[179 158 150 149 135 148 145 163 168 153 126 175 128 149 128  83 175 128
 141 178 101 160 142  87 158 106  99  91 171 139 170  82 176 105  91 128
 157 143 157 147 160 172 132 109 179 165 104 150 142  91 156 171 102 118
 173  84]  (137)
[123 143 101 120 143 123 117 134 162 120 110 173 108 130 101  92 153 104
 124 175  88 109 140  94 131  96  96  95 159 111 168  88 136 100  88 106
 102 136 143 132 145 142 119  95 143 160  95 149  97  91 154 142  89  97
 171  87]  (5)
[115 103 142 125 100 121 141 135  74 126 135  63 156 146 146 161 129 136
 137  64 165 147 104 157 139 148 153 154  86 127  71 163 105 145 155 138
 145 118 125 137 120  91 147 155  97  77 152  94 152 161  77 139 160 154
  71 160]  (13)
[115 136  94 108 146 114  83  69 160  99 112 169  74  72  88 109  97 106
  94 167  78  57 142 110  69 106 103 111 149 110 161 105 127 112 106 105
  97 125 104 101 118 139  89  90 134 156  99 146  95  96 161  61  86  96
 161 106]  (23)
tags:
[147] -> Q459
[160] -> Q744
[102] -> Q843
join (137) 21: 
Q744
asked: [115 103 142 125 100 121 141 135  74 126 135  63 156 146 146 161 129 136
 137  64 165 147 104 157 139 148 153 154  86 127  71 163 105 145 155 138
 145 118 125 137 120  91 147 155  97  77 152  94 152 161  77 139 160 154
  71 160]
(13)
asked: [123 143 101 120 143 123 117 134 162 120 110 173 108 130 101  92 153 104
 124 175  88 109 140  94 131  96  96  95 159 111 168  88 136 100  88 106
 102 136 143 132 145 142 119  95 143 160  95 149  97  91 154 142  89  97
 171  87]
(5)

[196 147  88  58] : (75)
[ 93 153 144 193] : (116)
[196 147  88 171] : (96)
key -> tag
[147] -> Q627
[153] -> Q316
join (96) 1: 
Q627
asked: [196 147  88  58]
(75)

[126 120 127 117 118 119 120 122 120 125 128 117 193  92 132]  (24)
[127 128 126 131 129 128 128 129 132 129 127 128 133 130 128]  (70)
[125 129 125 127 128 128 131 129 124 125 123 131 133 133 128]  (111)
Table of tags by key:
[133] -> Q717
[92] -> Q66
[193] -> Q232
[128] -> Q605
join (24) 12: 
Q232
asked: [125 129 125 127 128 128 131 129 124 125 123 131 133 133 128]
(111)
asked: [126 120 127 117 118 119 120 122 120 125 128 117 193  92 132]
(24)

[145 100 100 153 125 134 168 161 127 156 116 142 101 114  85 121 141 146
 123  97 109 150 134 137  96 154 144 103 123 106 123 148 139  89 144] = (49)
[139  97 134 192  79 124 125 168 164 134 176 106 139 177 111 139 173  77
 163 117 171 200 125 147 152 101 171  98 130 140 154 114 101 139 158] = (202)
[115 117  64 103 182 163 148 106  91 150  84 127 188 178 147 134 125 129
 185 161 144 134 134 177 116 153 148 102 130 124 102  86  98 132 141] = (140)
[131  88  95 170 116 145 134 134 140 154 140  98 177 202 122 124 172  70
 191 143 176 193 128 167 133 109 183  86 139 136 140  82  84 158 147] = (182)
[150  97 125 161 120 132 141  87 156 179 125 101 148 147 102  54 184  69
 134 145 142 153 139 112  90  95 179 115 175 132 165 102 125 203  80] = (209)
[154 100 129 165 119 131 145  92 160 181 128 105 145 144 100  53 187  72
 131 143 141 155 141 111  91  97 181 117 177 133 169 107 130 203  81] = (147)
[144 154 135 104 175 142 149  75 128 163  99 142 149 113 141  77 141 138
 115 163 115  95 150 113  98 137 138 157 172 138 147 130 159 186  80] = (38)
[143 100 100 156 120 133 165 168 128 151 122 141 104 121  87 128 141 143
 128  97 114 156 132 141 104 153 145 100 119 108 123 146 134  86 152] = (148)
[141 114 108 140 132 133 162 160 122 145 115 149  97 104  96 131 127 161
 115 100 103 135 133 134 103 160 129 115 118 108 118 155 145  83 145] = (203)
[150 118 119 140 131 127 166 141 131 156 112 148  93  91  89  99 139 152
  99 103  96 127 139 115  89 150 135 123 136 110 133 157 157 108 119] = (8)
[134 106 138 182  80 120 120 169 158 122 176 110 136 170 117 146 162  84
 158 115 167 191 123 145 158 103 159 103 123 141 149 117 102 131 160] = (127)
Table of tags by key:
[81] -> Q665
[128] -> Q809
[141] -> Q685
[127] -> Q976
[152] -> Q680
[151] -> Q314
[158] -> Q597
join (148) 34: 
Q680
asked: [150 118 119 140 131 127 166 141 131 156 112 148  93  91  89  99 139 152
  99 103  96 127 139 115  89 150 135 123 136 110 133 157 157 108 119]
(8)
asked: [145 100 100 153 125 134 168 161 127 156 116 142 101 114  85 121 141 146
 123  97 109 150 134 137  96 154 144 103 123 106 123 148 139  89 144]
(49)

[200 113 172  72 185  75] : (102)
[124 104 102  53  73 105] : (63)
[124 104 102  53 115  75] : (159)
[ 71 127 168 170 126 123] : (132)
[ 50 154 153 147 110  96] : (22)
[200 113 172  72 185 103] : (100)
tags:
[185] -> Q509
[186] -> Q335
[110] -> Q471
[201] -> Q83
[200] -> Q901
join (102) 4: 
Q509
asked: [200 113 172  72 185  75]
(102)

[194 156 137 126  67]  (64)
[194 156 137 103  67]  (93)
[165  74 177  94  79]  (57)
[ 98 117  62 191 175]  (34)
key -> tag
[191] -> Q770
[102] -> Q90
[103] -> Q257
[67] -> Q373
[68] -> Q249
join (93) 3: 
Q257
asked: [ 98 117  62 191 175]
(34)
asked: [194 156 137 103  67]
(93)
asked: [165  74 177  94  79]
(57)

[133 122 113 186 151 147 115 162 107 122] : (68)
[146 130 190 135 127 154 120 168 117 127] : (35)
[153 143 148 157 114 114 155 139 157 181] : (99)
[153 143 148 157 114 114 155 139 138 122] : (139)
tags:
[137] -> Q781
[157] -> Q833
[114] -> Q682
[139] -> Q995
[117] -> Q326
[107] -> Q11
[138] -> Q987
join (139) 8: 
Q987
asked: [153 143 148 157 114 114 155 139 138 122]
(139)

[112 128 128 118 156] -> (17)
[143 119 155 130 127] -> (122)
[130 122 156 124 155] -> (43)
[128 138 144 118 149] -> (45)
[129 129 128 124 138] -> (121)
[ 63 164 128  97 207] -> (33)
[123 129 155 122 150] -> (126)
[110 141 141 116 153] -> (98)
key -> tag
[118] -> Q831
[130] -> Q365
[119] -> Q296
[155] -> Q794
[163] -> Q579
[164] -> Q583
join (122) 1: 
Q296
asked: [ 63 164 128  97 207]
(33)
asked: [123 129 155 122 150]
(126)
asked: [128 138 144 118 149]
(45)
asked: [143 119 155 130 127]
(122)
asked: [110 141 141 116 153]
(98)

[159 119 139 114 115  93 163 101 143 161] = (65)
[103  81  70  99 103 135 120 131 140 109] = (52)
[113 150 115  75  74 102 140 142 143 161] = (9)
[103 117  94  94  95 120 151 163 156 112] = (41)
[151  81 121 137 136 108 131 127 129 151] = (138)
[113 150 115  75  74 102 140 142 122 116] = (10)
[ 90 158 116 139 133 171 102 111 116  99] = (62)
key -> tag
[113] -> Q51
[102] -> Q942
[171] -> Q70
join (10) 5: 
Q942
asked: [113 150 115  75  74 102 140 142 122 116]
(10)

